Levels:
[ 485 -288  -84  193  -63   63  168  186  331  104 -482  109 -163  165
  -44  -26 -350   83 -110   48   98  -26  120   35   77   21   84  -90
  102   45   64  194  278  343 -100   97   84  -11 -191   65   75  197
 -115 -383  107  190  -31 -668  -49  350   82  255 -279]  0
[-348 -195  330  -43 -116  -50 -379 -105 -155 -234   16 -386  108   62
   31 -122  236  -30   76 -193  138   19 -293  -68   82  193 -273  -99
  -73  260  315 -169 -416 -225   -6 -450  168 -132  316   14 -270  144
 -207  125 -216 -374 -403  118 -254  199   84  208 -167]  39
[  79  141 -281 -141 -127 -291   61   51 -374 -157 -513 -140  -62 -418
   89 -488 -114  360   49   60  -26  307   62 -139 -329  206    1  -62
  328  343 -594  111  271 -255 -149  115  200   42  274  171  213  160
 -287   26 -219 -182  193  -99 -313 -687  -78  100 -100]  9
[  49  270  286  -71  -53   94   62  233  122  184  187  -35 -153   90
  -27  126   61  211 -295  137  -39  -28   34  -18  -58   17  120  343
 -205  298 -265  136  -55 -212   35 -289  206   55  -10   -5   24 -373
   16 -311  311  221   50 -321 -161  -43  318  -32  106]  24
[-421  103  165 -143 -131 -159  -41   57 -214   63   64  158 -126 -268
  -54   -5  119  217   16 -112  386  358 -147   20  124  -73   42 -146
  207  167  -27  166  -63 -388  209 -100    5 -113 -168   27  119  128
  101  110   49  -22  -35 -230 -270 -135  275  181   37]  18
[-198  164  431   66  186 -125  -46  123 -141  160  270 -109 -286  184
  -71  -31  202   87 -223  112   98   90  -20  -76  186  178   99  218
  -53  132  139  248 -125 -412  222 -341  286   97 -154   22 -271   10
  356  184  209   81   24 -214 -263  -44  433   -4   26]  3
[-590  -34  200   40   85   71 -180 -185 -153   67 -221  496   67 -320
 -283  -21  198 -152 -120 -228  154  -11  -19    6  -12 -238  168  202
 -150 -135  183 -309 -114   -6  301 -147 -168 -215   15    4 -170 -112
  196  -73 -168   90 -252  116  -48  129  116 -138  382]  20
[-352 -270  303  137   83   73 -262 -184 -212 -250  133 -409   57  283
  163 -296  170   63  -59  -50  -43 -122 -158 -201   21  382  281  206
 -334  -62  169 -197 -482 -199   67 -294  351 -138  173  281 -363  306
  262  350  -64 -339 -221  244 -263  406  281  155  -18]  28
[  34  297  141  -45   38  233  135   79  236  159  100  222    9  -73
 -201  157  -15  -16 -166  -56   93   55   51  199  145 -113   27   67
   97  299 -183   60  100   24  167 -189  134  -69  -68 -221  193 -308
 -144 -306  155  389  -43  -77  -29  -65  121 -280  179]  33
[ 139 -294   13   99   48  381   61  119  341   90 -143  -48  199  131
   40  215 -103  267 -271   76  -83 -274  137  -79  -70   51  506   91
 -230  118 -152   33 -141  373   36 -110  116 -250  -65   78   -7 -131
  -32 -420  179  127 -170 -473 -119  494  230  121  -34]  35
[-311 -300  208   92   95   42 -226 -149 -146 -229   63 -387   49  201
  208 -256  144   80    6  -72  -42 -118 -133 -212   19  344  273  153
 -307  -51   91 -189 -447 -196   42 -207  253 -172  172  287 -384  326
  188  305  -83 -342 -210  167 -230  382  226  188  -37]  26
[ 435 -351   41  323  -78  251   65  192  298  174 -483  122  -77  239
 -148   76 -195  191 -316  152   31  -97  165   -3 -174    0  241   66
  -79    6   72  262  102  411  -90 -122   43  -39 -215  154   13   57
   15 -394  222  176  -94 -755  -83  487  185  264 -277]  46
[   7  229  -19  -39  -84 -140   34   65  135  148  -62  198 -117  184
 -433  206 -287   19 -112   96  275    7   10  233   18   62 -238  362
  194  228 -203  386  233   30  267 -251  -18  101 -160 -141  102   -2
   62 -203  379  280  186 -355   -9   71  290  132  127]  35
[-570  157  -73  -84   13  -16  105 -282 -151 -168 -120  340   30 -271
   42   41  284 -321   98 -312  362   95   34  -30 -186  -83  -88  267
   56  208 -340 -124  228 -211  300   51  -67 -117 -131 -130   51 -270
  -86 -215 -256  222 -319  -42 -146 -407  263   18  387]  16
[-404 -150  -23   65 -192  127 -129   58   63  -41  106  143   74  130
 -131 -256  292 -246 -138 -222   94  -66 -299  -99  247  -61  -59 -290
  -25  137  269 -149  -67   65  225 -304 -141 -291  372  -53 -235 -253
 -153 -387 -348   43 -121  117 -221  147  234  -23  353]  13
[-159 -337 -263  106  -93   21   19 -353 -119  -30 -813  501   69 -148
 -313 -122  -84 -117  -23 -217  275    9  181   -5 -310  -89   77  129
  141  -82   33   33  296  468  204   56 -153 -232 -223   98   64  115
   23 -196 -208   32 -242 -311 -115  236  -53  207   62]  32
[ 234  116  135  125 -272  -45   -3  157  -91  135 -340   41 -222  203
 -294  -73 -117  173 -285  153   87   79   50   17 -327   99 -120  289
    8  228 -156  378  210   18  -22 -339  139  179 -130   55  191  -68
   30 -303  236  153   42 -655 -230    5  266  266 -110]  47
[ -22  196  182  184  -53  223 -173   34  256   79 -132  297  110   52
 -488   61  -51   63 -294  -23  302  286 -159  289  -50 -146  -18  305
  -64 -203   -2 -166  177 -145  -50    5 -122   24 -128 -166   58 -224
 -143  -42  -59  182 -119   73  -26   -4  -13  -98   66]  44
[ -33 -370   39   59   66  136 -165 -310 -147  -72 -721   -6  169 -262
  -57 -215   77   44 -184 -137  -23 -123   67  -56 -480   30  322  309
 -299  -84  -33 -313   -5  113  -62   -9   12 -282  -70   62  -10 -185
  -67 -215 -455 -207 -445 -187 -301  102 -126   53   54]  45
[  99  308  226  -89  182  150  -31  142  404   46  197 -168   65 -111
  -49  321 -222   74   88  -81  190  102 -109  242  379  -14  -27  -18
   45  198  -93 -179 -107 -224   94 -161  232   25   36 -163   37  -55
 -210  -37   95   67 -130   14   27  148  -29 -139 -117]  38
[ 322   87 -133  186 -173  124    4  -79  -58  -73 -676   83  -19 -292
 -154 -406 -230  244 -118   41   24  291   56   50 -455  -45  222  155
   73  -44 -312 -182  139   30 -192   24  221   63  159  367  250   39
 -139   18 -188 -143  116   63 -133  -44 -285  -69 -205]  31
[-290 -176   -4 -174  116 -328 -144 -223 -130  -82   31 -365 -273   85
  191 -282  223 -198  155 -181   75 -148 -249 -113  -80  303  -58  393
 -300    7 -141  -53 -175 -586  145  -95 -138 -261   21   91 -484   48
  120  124 -295 -341 -108   25 -310   17  146  191  296]  18
[  83 -469   86  108  -46 -146 -328  -29   58 -211 -297 -438   92  164
   -3 -185   59  123  -77  108  120   22 -194  -16 -164  277 -267   57
   59  208  248   63 -208  -84 -225 -234   72  -43  310  117 -398  183
 -312  127 -169 -436 -153   -8 -205  107    3  282 -405]  42
[-240  230    4  143   17  143  178 -123  166  -92    2  325  -57  -90
  -14   42  295 -541 -113 -155  298    9   -9  111 -111 -188 -203  283
   68  322 -166 -110  261 -141  259 -156   20   31   40 -172   -8 -601
 -178 -495 -233  450 -155   40  -48 -376  324 -245  370]  8
[  15 -548   83  124 -106  -79 -264  -97   81 -139 -305 -150   78   98
  -87 -211   68   48 -164   70  181    4 -186   36 -114  101 -176   10
  113  165  429   38 -185  118 -117 -216   45 -140  254  125 -306   80
 -219    7 -158 -330 -118   63 -182  231   11  169 -272]  31
[-190  142  283 -205  148  -26 -224   60   79   -1  179 -166  122   95
 -184   99 -129  160   49 -142   58   20 -124   15  466  202 -109  -41
  -23  102  160 -168 -104  -75  101 -185  227  -60  132 -215 -171  135
 -138  129   42 -123 -247  117 -100  169  -50    8  -28]  33
[-242  185   53 -217  123  112  -31  309  295  183  334  177  168  -36
 -206  142  -36  152 -112  -86  -47  -39  -98   44  559  -37   77 -217
   36  179  -82  -65    8   10  186  -58 -110 -229  222 -312 -121 -154
 -215 -266   93  255   16   64   -7  -19  127 -206  343]  19
[-119 -236  169  270  425  273  -42   55  292   83   -7  -30   59   -7
  152  128  191  138 -272  103  -92 -169   96 -123 -150   30  643  462
 -453 -246 -218 -198 -280 -206  -32  155  -80 -198 -117  164 -479  -50
  193   65   40   93 -154  -95  -23  183  258  -92  116]  4
[  18   52  395 -119  192   -4  -53  158   87  296  383 -129 -196  328
 -168   18  227  203 -338  127 -139  -67  -18   37  175  236   24  294
 -160  208  -24  372 -130 -276   11 -241   48 -175 -167 -244 -293 -112
   56   60  352  174  -12 -120 -190  -67  239 -152  173]  34
[-127 -425  124  101  371   75 -207 -212 -102   47 -319 -170   25  -93
   10 -226  169   70  -89  -72 -226 -221   47  -76 -197  216  442  305
 -379 -211  -76 -114 -357 -149   -7  -23 -142 -407  -79  128 -439  297
  204  266 -154 -200 -253   14 -149  260   -5  -55  144]  44
[ -89   15   -4   91   89  140  -53   -2  321  167 -214  528   93   51
 -483  193 -187  102 -185  -52  257  123   40  204   64 -134   93  320
   -8 -286  -59  -31  243  148   62  230 -277 -117 -269 -147  -70   41
  -28  -15  158  267  -74  -59  126  177  -23  -20  146]  30
[ -62  149  216  -91 -110   12   65  199   45  136  157   -5 -181   96
   25   86   78  117 -230   79    3  -96   -4  -44  -50   41   55  286
 -180  324 -241  185  -42 -191   90 -277  109  -16  -19  -23   22 -284
   36 -387  272  229   19 -405 -180  -32  420   87  191]  20
[-331   56  328 -101  153 -258 -196   76  -22  136  273 -264 -312   60
   99   99  334   93 -131   59   97  -58 -198 -111 -201  147   37  667
 -433   18 -249   63 -280 -801   38 -129 -182  -87 -121   31 -509 -166
  197  113   87 -128  -81 -232 -245 -151  364  173  243]  10
[ 243   46   96 -149   15 -218   21  236   93  257   45  -35 -405  361
 -159 -226  -66  120 -145   51 -151  -45  -33  -24  237  252 -175  175
 -108   64  -61  315  205 -193  -77  -46  -66  -76  -55 -127 -268   74
  -43 -105  209  107  138 -263 -139  -41   62   70  138]  20
[-128   20  -48 -153  -38  -52   38 -152 -140 -162 -339   56  101 -458
   29  -19  -80   47  240 -223  270  253   21  208  -37   14 -153 -176
  369  366 -334   75   54 -152   22   48   35 -166  -99 -147  347  318
 -315   37  -72   67 -224 -110  -80 -283   -3   61  -80]  41
[ 147 -139  -17   12  225 -175   27  -67 -167   -7 -371  -37 -189 -181
   78 -434  148  193 -112  109 -139  160  163 -102 -268  209   74  232
   80   92 -239  127  112 -249 -217  174   84  -67   67  149 -285  145
 -114  278  -91 -121   65  120 -159 -480 -129 -136  -82]  20
[   6 -133 -170   39  -73  -58   36  108  351   18 -289  137  -25  149
 -132  241 -322  -90  149 -170  367  -24  -43   23  264  -16 -124  -97
  118   22   59   53  235  212  185   29 -116  -29 -140  -41  -61  194
 -118 -339    1  100 -152 -606  -13  443  153  424 -117]  1
[ 144 -563 -204  311 -220  105  -24 -207  259 -106 -591  173   13  105
 -164 -103  -93 -322  -81  -80  381  -79 -117  238 -222  -95 -128   22
  139   65  253  112   79  322   84 -162 -196 -204  -72  102    4   37
 -128 -396 -213   35 -125 -302  -71  473  149  248  -93]  42
[-199   87   48 -117  314  271  -38  220  319  193  185  144  280    6
 -260  247  -49   49   10 -212 -141 -154   48   35  623   41  133 -340
   24  132  -60  -43  -52  228  250 -112 -129 -318   93 -378 -184  107
 -193 -175   97  313 -220  -67   78  219   50 -219  256]  45
[ 260 -701 -224  410  -50  223  149   26  195   45 -263  148 -237  323
   80 -650  167 -205 -227  -52  -98  -89  -92  -27  126   78  298 -366
   16 -151  250  215   35  214  -81  103 -223 -476  -19  190 -263  290
   12 -191 -231  160   87  -73 -159  343  171  -25  122]  8
[-248  269  169   48   52  146   14  -42   23  157  304  195 -174  -15
 -201 -363  527 -312 -274 -132   42  167 -205   68  150 -131    9   18
  -15  150  116  -70  -17 -372  262 -351   -3 -179  189  -72 -246 -581
    2  -93 -319  178   87  462 -247 -269  104 -548  461]  20
[-332 -195  253  230  197   46 -186 -265 -245  -83 -151  -93  -41  -43
   14 -108  121  116  -76   23   62  -27   34  -58 -345  184  417  528
 -274 -183 -136  -35 -439 -274  107 -148  110 -125 -162  352 -257  408
  460  480  138 -167 -130   46 -114  292  267   91   22]  34
[  10  -68  -79  265    0  193  122   29   91  130 -531  415 -110   35
 -117   55   23  152 -189  -26  165  118  289 -285 -263 -116  390  200
 -130 -229  -57   -6  276  265   97   71   46   38 -239  353 -163 -106
  167 -176   -4   73 -155 -561 -134  250   58  241 -149]  19
[-358  154  237 -139 -258 -115 -179   70 -162   38   48 -162 -102   38
    2   80  293  317 -232   46  210  125 -152 -223 -417   49   91  506
 -342  155 -272   35 -146 -498   31 -273   34   20  -30  176 -121 -419
   63 -129   18 -209 -118 -414 -425  -95  338  372   58]  21
[ 148   64  -36   12  131  169   83  295  342   21  141 -286   32  -85
  241   51 -247  315   -7   75   -6   -4  -77  -70  263   84  472 -160
  -62   93 -253 -154 -155 -134   80  -34  282  -56  189  218  -33   10
  -13 -136   31  -82  125 -152 -138  247  143   21  -92]  16
[-159  461   50   -5 -165  138   11   86  204  -32  161   97 -136 -285
    9  -55  -91  -55  211 -309  395  430 -363  203  246 -229   64 -135
   -4 -107 -259 -390  -29 -581  106   40  -16  -40   12   90  228   -7
  -96   20 -216   31   -6  165  -67   41  -19  -54  124]  17
[ 137 -259  -39  165   63  -69   51  -72   35   68   53 -125 -354  369
  -54 -663  302 -344 -123  -90  -73   15 -216   60  183  244  -95  -84
   54   57  148  277   30 -262   22 -112 -113 -301    9  -34 -370  136
   -5   82 -261   78  138  175 -248  -27  121 -204  234]  0
[ 304 -254 -135  125   36  -41  174   30  123  135   43  -17 -452  378
   11 -670  238 -227 -128  -49  -92   71 -136   17  254  217  -53 -204
  111   35  126  351  175 -180  -18  -12  -97 -301   -4   36 -354  101
  -46   17 -182   86  230  122 -232  -56   35 -184  173]  18
[ 159  433  -78  300 -172   70   10  211  151   25 -279   63 -178  -76
 -148  -85 -140  250 -156  145  303  438  -70 -106 -322 -128  207  256
   -1 -147 -285 -168  211 -287   11  -87  229  374  147  496  -13 -263
   50  -10 -111 -142  249 -172 -181  -46   -7  120 -251]  13
[-372 -286 -383 -170   -4 -258   73 -345 -269 -183 -499  255   84  -39
 -103 -151  -81  -80  202 -235  246  -25  164  -73  -88  238 -102   84
  277  143 -250  249  334  226  259  175 -137 -257 -195  -69   -2  388
  -43  -13  -96   21 -165 -245 -151  -88  144  345  175]  26
[ 340 -282  -40  268  270  376  274  299  449  262  -11  353 -137  327
  -17 -118  -49   99 -253   49 -276 -126  259  -62  403   66  417 -204
  -47 -144  -13  228  157  379  -79  248  -79 -276 -153   -6 -270  276
    1 -161  317  496   54 -207  139  285  125 -186   79]  19
[-137  -16  265  158  282  164  -67   52  131  -40  310 -225    3  349
   65   -1   60  103 -109   66  -67  -93   18 -130  239  297  287  213
 -216  -25   23  -31 -284 -117  117 -201  325   -3   72  159 -416  201
  222  275  229  -14  -55  130  -58  321  286  -28  -35]  27
[-251 -284   27  -12  113  -17  -56 -231 -213   -5 -673  260   54 -342
    3  -30   68  114 -177 -100   96 -107  214 -237 -419  -58  381  384
 -249 -107  -22 -261  151  152   99  113   41 -166 -163  128  -84 -246
  116 -274 -299 -130 -402 -390 -283   -7   24  182  107]  15
[ 199   35  142  102   67  259  -38  177  186   63   32 -326   80   66
   11    6 -196  415 -198  155  -64    2  -28  -13   45  154  507   35
 -147   62 -162  -31 -266  -49   30 -247  372  -46   71  229   35   32
  105    8  150 -111   70 -160 -204  382  132   10 -177]  37
[ 321 -631 -193  269 -426  187   59  -67  147   21 -491  118 -151  266
  -66 -530   18  -46 -333   -3  115  -25 -170   45 -214  -47  217 -139
  -40  -35  287  155   71  312  -78 -118  -88 -347  -27  288   70 -101
  -42 -466 -263  -50   71 -296 -329  509  118  208  -22]  25
[ 363 -592 -167  377  -19  391  154   -1  216  182 -246  206 -157  342
 -123 -579  147  -67 -296  -36 -224  -72   20   50   98   74  383 -345
   30 -121  165  331  -44  375  -73  -11 -188 -541  -94  154 -171  319
   24  -77  -28  232  109  -17 -101  465   30 -195   99]  35
[-153  179  371  -29  222   12   34  149   47  225  358   45 -276  224
  -29   41  301    7 -237   46  -97  -71   66  -90  151  128   51  349
 -229  148  -74  195  -76 -323  117 -216   74  -41 -103  -94 -369 -171
  161  -10  294  265  -39 -117 -103 -116  336 -150  248]  20
[  -2 -193  -98    4  109 -184   15 -203  -36 -115 -371   -5  106 -195
 -113    6  -20   44 -115  171  294   84  114  155 -302  113 -160  242
  436  457  -88  318  131   58  124 -140  173   18   11  -24  -12  -67
 -156   -5    0  -42   37  -69 -156 -315  139    4 -159]  36
[-133  318  227 -121 -361  -13 -216  155 -143   30  154 -430  -31 -157
  -43  -63  156  506 -198  116  203  360 -352   55 -389   43  158  224
 -127  283 -467   96 -365 -740  -64 -395  109  -26   80  199  219 -243
  -50   76   22 -281  125 -181 -458 -144  232  182  -67]  39
[ -97 -160 -276  -26   78 -209  112  -70  -73 -187 -421  149   42 -398
  117  -98 -103   93  131   26  202  150  140   34 -210   68  -70   42
  409  302 -414  173  183  -46   -6  238  -31  -50   70   68   33  306
 -228   33    4   44   58  -82    0 -439  109  103  -60]  17
[ 223 -497  -65  334  159  233   53 -194   -2  156 -547  322 -179   38
 -165 -538  144  -22 -233  -61 -205   -7  169   -6 -188   32  402   50
  -83 -306   86  107   -3  238 -118  146 -177 -415 -178  229 -265  351
  133  175  -97   83  -33   71  -52  264 -169 -219   72]  32
[-185  246   47  102 -141  190  138 -220   57  -78   20  301  -20   11
 -181  -91  302 -436 -181 -139  287  111  -44  192 -176 -137 -242  253
  152  388 -112   29  193  -52  240 -311  116   -9   28 -145  144 -556
 -176 -354 -146  376  -86  177 -119 -281  238 -290  308]  30
[-391  124  214   56   44  -47 -110  -33  -82 -198   21   39    2  -49
   48   35  105 -136   48  -98  170   16  -31  -93    9   68 -175  228
  -35  186  -27 -192  -70 -181  122 -194  193  130  218   42 -201   20
  -39  -11    2   31 -219   77  -20 -110  259   72   52]  17
